(in the rows, 128 means zero)
Each row has a class, written after it.
[108 186 128 100 145 129 123 155 170 153 130 146 100 108  73  85  69 118
 148 128 132 155 103 168  97  79 113  99 101 110 136 124  77 122 161  95
 166 110 171 128 150 127 133 118] | Y
[114 161 114  91 140 124 135 136 109  73 123 113  59 121 181  90 123 128
 138 190 127 110 101 152 109 125 154 167 118 134  66  79 138 108  69 137
 157 136 168 181 122 179 125 190] | Y
[ 98  57 116 150 142 103 172 135  95 107 216 120 131 128 161  94 131 131
 150 105 163 110 202 117 113  95 142  96 112 119  87 177 102 126 155 133
 160 144 148 164 112 105 169 140] | V
[119 103 135  63 158 166 104 150 143 112 191 126  99 133 128 133 114 148
 134  89 113 136 174 102 126  69 123 113 143  65 186 175 120 107 166 157
 111 152 171 144 126 125 117  69] | T
[ 91 104 115 162  96 103 152 149  93 105 191 138 123 119 133 108 155 118
 188 135 155 109 173 105 124 127 147 115 113 156 131 148 100 125 138 144
 138 102 116 142 123  86 147 143] | Z
[ 91 158  89 115 121 124 121 162 146 142 109 126 139  97  81 104  77 143
 162 119 125 115 120 147 118 100 137  90 114 122 199 129  72 140 135 131
 195 152 125 160 154  58 156 131] | Y
[105 161 151 110 128 130 131 131 120 158  94  94 124 117 104 121  92  79
 133 112 120 145 125 135 113  91 124 104  78 113 187 135  46 108 150 100
 158 154 146 147 147  82 130 166] | J
[113 119 105 126 104  89 132 131  95  87 147 121  85 126 182  95 167 101
 108 158 137 120 102 155 113 144 136 137 148 107  57  93 141  90 112 124
 123 173 172 192 114 174 117 211] | F
[116 124 135 115 184 155 137  87 114 107 130 143 146 153 153  53  80 115
 147 107 164 123 150 151 107 161 112 106  95 131 144 162 121 129 103 105
 170 120 190 112 126 154  98  92] | Y
[ 96  67 125 160 111  83 147 161 114 132 192 131 183 134 119 111 153 137
 180 145 153  82 166 119 105 122 132 110 106 171 124 171 125 107 177 148
 152 153 113 125 119  79 184 158] | J
[119 120 145 101 171 158 114 125 146 100 185 125 114 131 127 103 110 154
 152 103 117 127 147 105 145  94 145 111 165  53 200 187 127  71 171 166
 113 182 150 178 128 156 184 101] | V
[ 95 106 108 146  97 128 139 155 102  89 197 150 134 119 156 126 152 113
 183 130 143 121 144 105 115  85 123 146 124 147 124 138 150 147 148 129
 129  87 132 126 138 102 206 125] | V
[130 151 125 105 120 129 129 141 157 139 115 152 151 102  89 116  63 123
 119 139  86 107 104 139 119  87 110 112  96  86 152  97  76 126 159 101
 147  98 159 140 126 110 120 134] | Z
[ 92 137 113 125 146 133 136 165 138 146 119 156 132  82 109 119  96 117
 150 141 117 128 108 139 101  96 137 107 106 115 163 119  80 117 200 111
 164 141 155 166 139  91 147 135] | F
[ 81 187 131 110 193 137 144  92  91  98  81 166 127 140 107 104  81 126
 126 133 139  97 183 142  88 137 110  72  99 132 177  78 126 165  79 115
 202 111 143 129 114 149 132 123] | T
[102 142 127 124 153  82 135 177 120 136 110  79  46 107 125 119 147 133
 154 146 126 184 120 150 101 125 147 123 146 121 148 128  87 113  77 121
 144 189 113 134 137  70 168  90] | F
[ 91 173 161 133 130 110 122 159 105 111  80  69  65 102 130 161 160  93
 131 146 140 197 122 150 121  96 163 124 123 143 152 168  82  92 116 131
 136 143 114 137 106 119 146 114] | T
[104 162 136 122 169 149 131  78 108 152 109 157 120 113 118  78  69 126
 148 112 113  93 131 132 119 132 145 102  68 131 160 146 145 107 187 115
 137 116 178 150 125 132 148 138] | P
[108 140 145 140  89  98 114 169 111 133  94  74 102 100 136 146 172 106
 152 152 147 141 112 154 149  91 151  92 132 140 154 119  65 105  96 115
 140 176 102 141 135 102 172 122] | F
[128 138  89 111 151 182 140 144 150 140 108 122 105  78  87  92  96  93
 147 134 108 128 142 156 106  96 126  97  88 102 164  98  73 112  96 101
 157 131 150 170 163  43  90 149] | P
[ 79 131 121 125  79 130 156 155  98 105 145 165  86 112 136 119 109 137
 185 173 148  81 181  88 122  87 116 157  93 162 132 157 102 149 151 121
 136 110 129 142 131 113 145 111] | P
[106 131 183 134 158  83 147 168 120 127  94  68 115 135 134 173 180 131
 117 143 150 156 144 146 139 115 176 149 115 170 114 180  87  84 132 119
  91 176  93 122 122 102 149 154] | P
[121 184 115 111 139 140 135 131 147 176  77 140 122  91  79 124  74 112
 158 125 144 132 113 157 137 101 125  52  92 117 174 136  71 139 157 115
 197 144 129 139 150 106 106 127] | Q
[103 142 109 114 102 122 138 110  95  79 124 116  49 118 186 105 118  98
 111 195 109  87 125 148  97 105 136 141 112 130 105  92 101 116 106 134
 170 158 164 191  96 164 106 161] | Z
[104 133 122 133 102 103 114 201  91 119 118  54  99  82 117 124 201 143
 152 105 179 190  87 161 116 127 163 111 127 152 151 165  97 102  85 138
 165 167 108 147 141 111 142 134] | P
[114 150 118 114 164 134 114 133 172 129 115 162 126 105  96 118  97 111
 153  95 132 142 118 131 108  73  79 110 108  72 194 113  64 132 168 111
 185 148 157 152 141  95 144 138] | J
[144 120 134  80 119 179  95 135 137  85 167  86 113 113 162 113 103 133
 138  65 136 161 151 115 142 104 113 103 187  56 167 184 128  92  97 170
 129 182 159 158 129 171 151  67] | V
[121 149 113  98 146 129 117 135 161 155 117 144 156  88  68  86  61 139
 158 129 122  88 129 153 104  65 110  64  88 108 168 124  61 128 166 124
 204 145 153 136 149 110 130 152] | Q
[100 179 115 131 126 128 110 190 112  98 123  70  96  73 108 136 176 106
 150 139 170 193  99 149 120 119 166  87 122 143 165 147  97 115  66 151
 169 164 106 148 157  97 155 115] | F
[127 102 134  82 122 164  85 161 158  90 172 127 125 134 130 140 120 117
 121  91 131 138 166  96 161  77 112  85 155  77 209 194 118  94 129 143
 112 180 160 161 122 126 142  72] | Q
[110 182 132  95 110 153 113 160 138 133  92 118 142  82 109 157 113 105
 153  97 118 144 123 162 119  93 126 110 101 112 204 159  50 115 131 113
 204 126 146 121 145  90 130 111] | J
[138  98 151  69 160 173 134 142 148 123 192 116 125 145 127 123  93 144
 124  76 128 114 199  92 143  70 126 105 136  71 179 228 106  95 167 174
 130 167 167 157 111 117 126  76] | T
[ 81 153 118 118 147 145 103 152 171 137  91 150 109  76  87 111  84 117
 143 122 126 168 103 140  93  66 133 109  91 125 179 163  72 120 150 105
 185 161 134 155 159 108  96 129] | P
[119 144 154 120 166 117 147 156 110 114 127  57 104 100 129 141 160 154
 123 137 161 178 119 145 121 112 162  94 115  99 119 146  90 100 111 118
 167 162 105 152 129 150 130 116] | V
[108 134 170  74 146 161 110 155 162  97 154 121  94 144 139 127 100 164
 129  94 132 141 173  88 126  74 121 135 140  80 170 227 102  85 165 154
  96 190 170 176 133 142 146  68] | T
[106  78 109 161 117 106 146 128  98 113 175 112 169 120 157 123 153 142
 173 120 127 110 176 117 100 140 147 139 123 133 127 154 119 128 138 149
 149 130 111 127 135  84 160 157] | J
[106 120 121 124 128  89 179 120 110  87 154 114  75 144 184  73 134 106
 124 149 136 107 125 148  96 128 118 142 108 131 116 103 120  94 128 147
 159 186 179 204  97 160 105 195] | Z
[126 168 150 105 176 140 149 104 111 124 110 169 166 142 118  98 104 108
  94 144 135  89 109 148 137 135 137  99 109 165 171 131 147 110 149 146
 153 112 158 149  82 112 141 128] | V
[120 163 134  96 173 159 159 109 101 122 132 175 140 147 117  90  62  88
 140 132 174 123 122 130 139 120 118  64  89 159 140 124 135 161 114 164
 131  94 159 120 112 124 127 104] | T
[ 75  67 118 168 108  69 158 169 125  96 193 131 101 123 138  90 131 128
 161 161 135 134 140  87  91  65 116 157 108 152  93 132 141 108 164 122
 121 142 122 179 120  93 184 166] | V
[ 96 168 120 110 145 141 127 159 170 155  86 139 121  92  80 120  41 130
 148 143 101 110 113 162 105  95 143 115  92 141 171 153  56 114 185 122
 175 149 146 144 144  80 127 105] | Z
[102  73 125 136  80 133 150 134 103 113 154 140 128 123 164 122 126 106
 152 151 132  91 164 113 117  94 114 116 121 190  89  85 101 138 116 143
 101 113 122 138 109  85 174 139] | J
[ 97 135 126 111 141 121 116 172  88 146  92  83 113 104 106 147 148 120
 133 121 160 157 101 168 143 110 180  46 126 164 156 148  87 128 101 139
 158 181 106 125 126  98 152 103] | T
[103 168  99 133 150 119 121 155 155 126 104 150 128  74  57 127  97 138
 171 138  97 132 101 147 114 102 139  98  98  92 164 105  85 106 161 119
 147 135 129 141 163  88 133 152] | T
[113 137 107 111 116 101 147 139 103 101 156  91  54 121 190  97 153 122
 120 185 120 111 105 138 111 127 159 178 120  99  77 118 154 105 129 146
 149 157 180 207 104 166 152 191] | F
[ 96 145 131 124 127 123 110 118  96 139  75 105  80 106 133 137 148 122
 173  79 150 161 148 146 131 117 133  85 147 172 185 137  88 129  95 129
 159 154  94 104 146 101 117 106] | Q
[ 83 187 117  86 151 134 141 124 107  95 111 184 126 123 135 106 106 110
 175 157 115 101 123 122 116 147 121 134 124 151 213 122 143 134 125 121
 174 115 152 110 105 110 165 105] | Y
[ 99 178 130 131 112 102 129 145 109 135  84  59 103  91 115 132 148 128
 130 148 122 150 101 151 140 114 182 123 108 129 170 139  70  99 154 102
 142 146 110 147 128 102 126 130] | Z
[112 133 118 115 109 109 152 128 120  80 134 125  85 146 185 115 130 105
 136 200 123  80 104 159 125 146 136 170 123 138  80  61 125  80 135 120
 132 166 162 169 102 185 128 183] | J
[ 87 150 106 126 101 100 148 106 108  54 143 153  73 129 213  84 136 119
 121 194 105 103 105 145 103 119 150 173 114 129  78  51 123  76 145  86
 103 127 178 202 105 140 125 164] | J
[ 95 143 142 147 139 124 127  84  77 133 110 113 158 120 138  87  92 117
 159  98 136 112 153 129 118 148 130  80  83 118 188 159 115 138 166 124
 134 144 170 131 137 149 163 126] | Z
[114 142 101 131 127  85 172  99 109  92 159 141  45 151 205  59 136 112
 150 169 122  95 124 145  95 117 114 149 130 103 114  44 125 118 121 111
 165 181 180 199 115 163 139 186] | Y
[ 99 175 158 114 133 115 143 161  99 118 125  82  60 114 161 131 167 134
 135 153 140 162 128 142 118  93 178 140 120 135 129 157  76  79 150 112
  94 161 134 163 155  98 135 112] | F
[ 85  88 129 154  79  81 152 150 110 125 173 122 123 141 147 113 135 125
 184 116 145 112 177  80 107 120 114 147  99 156 112 144 116 158 128 135
 143 113 131 132 109  82 196 142] | T
[ 89 148 129  90 182 114 166 142 104  99 109 141 117 133 126 116  94 126
 122 139 107  99 166 144 108 127 115 122 122 165 172  78 151 140 102 139
 161 140 160 123  95 143 177 137] | Y
[106 116 156 141 129 113 126 168 111 167  67  65 108 118 127 150 165 130
 107 133 130 165 125 159 131 111 190 117 123 176 155 174  89 101 107  99
 131 192  87 136 143  91 110 116] | P
[104 166 110 127 129  81 143 117 118  56 124  95 102 122 204 106 146 123
 132 193 124 132 115 157 108 167 157 195 104  82  90 109 125  95 123  98
 155 127 176 176 104 170  99 181] | Y
[116 166 115 116 166 122 158  81 113 147 115 148 135 122 112  74  79 101
 130 128 123 100 150 154 120 160 143  77  96 150 138 120 118 131 142 116
 164 111 167 120 102 115 135 141] | Q
[113 100 150 105 141 163  95 141 144  95 152  92  62 116 176 138 131 158
 139 117 116 149 173 101 130  84 128 127 149  75 179 142 125  77 151 149
 103 203 155 192 127 167 138  62] | J
[127 110 171  73 158 187 102 157 166  80 176 127  97 132 185 134 110 147
 148 102 136 185 144  89 126  79 117 146 173  58 171 210 123  72 138 167
  80 162 157 167 137 148 131  40] | F
[124 127 167 141 163 110 135 152 126 127 116  81 103 118 126 144 169  87
 139 132 174 205  90 129 150 102 148  98 122 135 175 151  65 102 131 154
 119 171  95 139 118 117 102 130] | Z
[ 98 169  86 103 140 106 144 135 120  42 138 118  70 100 186 100 151 134
 129 202 121  98 113 168 128 126 167 187 128 115  93  63 137  84 144 119
 154 135 185 181  84 192 142 158] | J
[111 163 117 107  87  86 157 123  90  46 133 128 116 136 209 130 152  95
  91 224 111  85 100 162 131  95 143 172 148 124  94  77 156  88 136 124
 127 125 147 182  68 166 147 186] | V
[135 148 119 108 125 114 145 163 161 138 103 107 153  82  79 138  69 114
  97 129  84 135 119 163 115  81 122  96  99 103 107 156 101  94 156  92
 152 130 154 126 121 107 156 146] | Q
[ 87  70 117 144 135  89 159 146  90  64 183 142 135 143 169 113 106 125
 174 129 168  85 189 104 106 101 110 162 106 148 128 190  99 125 164 136
 185 114 137 125  92 101 136 121] | Z
[113 154 123  85 176 152 123 100 105 120 132 199 160 132 120  83  92 115
 141 156 148  84 133 137 142 147 146  78 104 126 154 129 108 127 139 121
 152 103 168 128 108 117 103 112] | J
[ 98 160 126 123 133  94 111 171 145 117  93  74 100  83 108 164 158 123
 145 177 131 166 113 139 136 131 163 109 123 143 157 123  76 122 101 122
 152 183  91 115 122  99 140 105] | Y
[100 156 136 146 129 114 117 169  99 107  90  74  86  82 139 157 173 113
 152 105 138 169 121 153 128 113 163 112 137 150 168 134  81  91  95 129
 156 178 107 141 152 104 164 127] | F
[102 134 133 129 110  96 148 111 105 111 104 114  65 128 229  69 127  87
 133 186 115 111 121 141  86 122 131 180 117 141  91 117 135  83 148 104
 136 197 191 200 114 149 114 176] | F
[110 157 160 131 156  83 137 170 156 116  96  59 148 133 142 163 153 127
 142 136 162 179 106 152 140 128 148 145 142 135 165 173 107 105 149 115
 154 168 102 102  98 126 199  95] | Y
[112 159 130 101 182 144 166 112 116 126 134 132 106 145 122  85 100  96
 114 143 119 120 152 141  84 125 131 102  91 167 167 120 139 127 106 127
 172 132 158 137 121 105 127 137] | Q
[111 144 132  91 179 145 166 114  76 137 107 149 138 136 131  92  98 106
 143 140 122 109 141 151 121 154 133 107 102 170 174 157 132 140 121 137
 115 118 172 100 120  81 140 107] | Y
[102 135  93 137 114 120 109 153 158 124 130 147 123  63  82 112  99 125
 151 103 117 165  99 145 110 114 129 109  97  79 131 133  72 128 131  92
 171 105 151 134 139 117 127 134] | P
[113 180 129 104 191 148 137  88  89 119 103 156 115 102 156 104 109 127
 155 104 121 118 179 138  92 166 123  92  99 122 169 105 135 156  90 127
 200  93 178 130 109 111 139 106] | Y
[ 86  93 114 150 118 125 150 153  96  97 173 147 124 109 134 125 160 146
 161 131 123  95 156 103  95  92 147 150 128 172 126 130 132 125 171 147
 160 116 123 134 118 140 167 154] | T
[ 98 137  89 126  87 117 148 133 107  67 152 121  52 127 227  89 143  81
 129 169 125 115 125 143 114 120 143 149 124 122 109  61 127 121 103 109
 148 180 194 218 116 171 118 161] | Z
[110 182 111 108 150 118 145 142 161 153 125 142 106  92  65 120  93 141
 126 122  95 128 123 143 104  95 125 113  82  89 134 110  78 127 171 101
 158 126 158 152 151  88 152 155] | J
[101 139 114 125  88  98 134 131  98  76 121 114  95 118 206  89 107 109
 133 163 134 122  96 136  98 134 134 167 105 109 104 151 133  90 134 115
 189 151 176 204  96 171  93 165] | Z
[112 179 143 105 179 120 132 141 181 140  91 148 110  91  83 117  89 124
 130 116 112 154 135 116  96 102  97 134 101  72 163 142  61 128 135 100
 192 133 156 147 129  94 135 133] | F
[125 126 160  53 110 175 101 141 179  85 191 146 127 138 153 121 102 144
 160 112 130 137 166  77 139  73  86 148 155  47 193 221  79  97 173 138
  87 146 176 134 130 139 122  46] | Y
[119 135 129 108 123  80 172 144  98 103 125 121  87 123 202 101 137 154
 132 181  92  84 133 128 113 124 161 172 104 113  60  73 148  92 132 132
 111 156 186 219 104 136 142 208] | T
